array([[-64,  55, -23,  49,  10],
       [-84,  87, -69,  52, -74]]) -> -74

array([[ -5, -82, -86, -84, -57],
       [ 10, -48, -54,  16,  12],
       [ 73, -63,   6,  78,  -7]]) -> 12

array([[-46,  76,  36, -76],
       [ 37, -43,  93,  37]]) -> 37

array([[ 18,  39, -24,  70, -48],
       [ 41, -29, -15, -22,  33],
       [ 35,  11, -24,  34,   6]]) -> 33

array([[ 88,   2, -28,  -5],
       [ 37,   2, -22, -36],
       [ 81,   0, -25,  -9]]) -> -36

array([[ 78,   0,  67,  59],
       [ 31,   0,  43, -29],
       [  8,   0,  49,  24]]) -> -29

array([[ -7, -18,  27,  36],
       [ 10, -33,  22, -73]]) -> -73

array([[-42,  40,   6,  23, -36, -14, -22],
       [-33, -11,  14,  76, -30,  -3, -47],
       [  2,   3,  22,  85, -18,  14, -38]]) -> -47
---
29,18,85,30,53,23,50 → 85
103,510,862,423,407,48 → 510
32,49,40,-3,-40 → 32
-40,38,20,21,3 → -40
794,161,700,116,2,13,82 → 700
7,58,59,78,76,36,68 → 59
---
[[  -1.264   40.740 -113.373  -34.047  138.175]
 [ 190.690  187.699   73.609   95.746   50.476]] out 190.690

[[ 0.044 -0.081 -0.099 -0.068 -0.045 -0.018]
 [-0.020 -0.112 -0.110  0.140 -0.055  0.071]
 [-0.191 -0.123 -0.077 -0.149 -0.138 -0.208]] out -0.123

[[ -88.7  135.0   98.1  178.4]
 [-106.2  178.8   97.8  186.5]] out 178.4

[  -6.543 -102.494  116.690   20.410 -170.238 -162.870] out -102.494

[ 12.249  13.988  13.143 -17.874  16.366] out 12.249

[ 1.883  1.653  1.513 -0.287 -1.665] out 1.883

[-12.895   2.467   1.444 -12.011  -3.716   3.326  17.851] out 1.444

[-16.5   8.2 -10.5 -10.3  16.0] out -16.5
---
[195, 238, 25, 113] => 113
[8, 82, 69, 83] => 83
[624, -15, -588, 834] => 834
[195, 887, 649, 597] => 597
[7, 7, 0, 6] => 6
[139, 35, 221, 28] => 28
[25, 30, -13, -35] => -35
[4, 2, 4, 8] => 8
---
[13 79 72 77 16 34 69]
77

[[75 64 53  3 72 32]
 [75 32 31 56 55 63]]
31

[[-524  491   10  -78  206 -141]
 [ 653 -734  -32   44 -325  149]]
-32

[[4625 6104 4155 6077 2516 6391 3814]
 [7080 5778 7237 6143 1892 6301 3859]
 [6512 6130 4620 6132 9977 6441 4411]]
6132

[571 844 957 837 179]
844

[[ 256   31 -233  141  169 -314]
 [ 540  -62  258 -384 -261  -56]
 [ 223  450   70  551  350 -606]]
70
---
Q:
[[-41  57  66  45]
 [ -3  13  84 -24]
 [-20  45  50  -3]]
A: 66

Q:
[[ 14  11 -70 -46 -38]
 [-16   2   3 -44  28]
 [ -5  71 -31  15 -76]]
A: -70

Q:
[[-59  54 -19 -81 -11]
 [ 63 -47  29  80  15]
 [-24  81  35 -74  12]]
A: -19

Q:
[[-25   1  36  -4 -30  17]
 [  1  19  -3  26  74  77]
 [-11 -22   2 -30 -18 -19]]
A: 36

Q:
[[-33 -18  33  34  47 -21  42]
 [ 54  51 -24  36  57  -6  82]
 [  3  -8 -69 -24  22   9 -89]]
A: 33

Q:
[[-65 -57  88 -95]
 [  1   3  69 -28]
 [-32 -21 -31  19]]
A: 88

Q:
[[  1  55   0  -3   5]
 [  3  65  19   6  -1]
 [ -3 -87 -17  -4  -1]]
A: 0

Q:
[[  1  55 -24 -30 -26]
 [ 68 -19 -47  -3  36]
 [-23 -50  19 -23 -12]]
A: -24

Q:
[[  4  69  26  47   4  53]
 [ 11 -42  -6   0   6  -9]
 [ -8  11  17  90  33   3]]
A: 26

Q:
[[ 21  -5  12 -18  17   5]
 [-63   8 -42  67   7   5]
 [ 52  15  18 -18  27  15]]
A: 12
---
[-0.06  1.65 -1.35  0.72] result: 1.65
[-0.086  0.043  0.131 -0.118] result: 0.043
[-14.75   1.79  10.19   1.32] result: 1.79
[-172.26 -114.07  175.48   27.57] result: -114.07
[-167.7  -73.8  169.4  163.7] result: -73.8
[-14.32  -0.94  17.45  -5.63] result: -0.94
---
Q: [[0.07, 0.13, -0.09, 0.06], [-0.12, 0.05, -0.14, 0.00]]
A: 0.13, -0.14
Q: [[-1.577, 1.503, 1.538, 1.544, -0.578, -1.440, 1.218], [1.282, -0.833, -0.948, -0.968, 0.475, 0.939, -0.486], [-1.456, 1.148, 1.483, 1.550, -0.530, -1.223, 1.123]]
A: 1.550, -1.577
Q: [-0.16, 0.19, 0.12, 0.13, -0.04, -0.15, 0.08]
A: 0.19, -0.16
Q: [7.751, 0.677, -8.135, 9.539, -9.675]
A: 9.539, -9.675
Q: [[-1.461, -1.199, -6.355, -8.867, -18.173], [-0.635, -3.381, 4.360, 5.087, 14.102], [-0.293, -3.120, 3.760, 3.446, 11.276]]
A: 14.102, -18.173
Q: [0.114, 0.090, 0.122, 0.076, -0.117, 0.098, 0.050]
A: 0.122, -0.117
---
 0.248   0.899   0.414   1.318   0.290  -2.017  -0.737
 0.143   0.297   0.700   0.208   1.294   0.059   1.314
gives -0.737, 0.143

 -8.68  -12.44  -12.44    2.52  -20.17   -5.42  -10.01
  7.53   -6.47   -6.47  -17.20   -3.06  -18.60  -17.40
  2.52   11.79   11.79    2.52   -6.20   14.79    2.81
gives -10.01, 2.52

 0.17   0.13   0.05  -0.17 gives -0.17, 0.17

 1.37  -0.25   1.25   0.17  -0.56   0.35
-1.20   0.00  -1.30   1.80   0.23  -0.73
gives 0.35, -1.20

-0.17   0.13  -0.11  -0.20  -0.01   0.06   0.09 gives 0.09, -0.17

 0.13  -0.07  -0.11   0.06 gives 0.06, 0.13
---
[[ 22 -71 -55 -59 -47  54]
 [ 22 -60 -44 -45 -32  39]] result: -32

[[  3  29 -73 -45 -67 -15]
 [  0  -5  -2  -7   3  -1]] result: 3

[[-22 -47   7  24 -12  38]
 [ 24  -8 -16  13  85  12]] result: 85

[[-50  81 -18 -94  23  14]
 [-17  83  -4 -79  -3  11]] result: -3

[[ 76 -11  89 -22]
 [ 34  49  64  28]] result: 64

[[-60 -25  65  34   0]
 [ 89  42 -93   0   4]] result: 0

[[  8 -34  52  76  81  91   5]
 [-58  65  40  26  14 -64 -71]] result: -64

[[-80  16 -13 -10]
 [ 63 -43 -50 -31]] result: -50
---
730,772,251,522,27 ==> 27
204,110,56,86,233,123,194 ==> 194
-12,-35,-37,-32,34 ==> 34
8,2,5,1,2,8 ==> 8
6,13,29,-46,6,-5,-48 ==> -48
217,236,212,27 ==> 27
91,127,63,65,216 ==> 216
5836,7107,9185,2650,7393 ==> 7393
1048,7854,4706,9157 ==> 9157
7,69,59,96 ==> 96
---
[[55 49 55 57 48 53]
 [51 48 53 50 55 52]
 [68 48  6 98 31  4]] -> 98

[[52 82 39 44 73]
 [63 21 21 72 61]
 [12 69 43 72 39]] -> 43

[[ 29  25  34  33   7  31]
 [  7  28  28  26  17  27]
 [  0   5  23 -31  43  44]] -> -31

[[3433 5434 5761 6606 6119 1772 3159]
 [8822 7380 4143 6561 5017 4056 8382]
 [2513 3374 7557 5154 5048 6082 2835]] -> 5048

[[876 940   5 108 403]
 [325 359 671 692 764]
 [442 549 458 526 448]] -> 458

[[ 24  14  14  16  10 -12  16]
 [ 17   4  17  25  10  23   7]
 [ 19  15  18   8  20 -25  10]] -> 20

[[630 350 338 667 554 530]
 [415 588 434 880 437 168]
 [191 667 577 778 521 433]] -> 778
---
[ 17  38 -27  40  41] >> 41, 17

[4 1 8 4 1 1] >> 1, 4

[[145 158 134 184]
 [156 230 140 146]
 [121  38 126 147]] >> 184, 121

[ 165  629 -503    0  526  453   25] >> 25, 165

[  52 -220 -341  669 -789  896] >> 896, 52

[[5 2 7 7 4 1]
 [2 2 7 8 2 2]] >> 1, 2
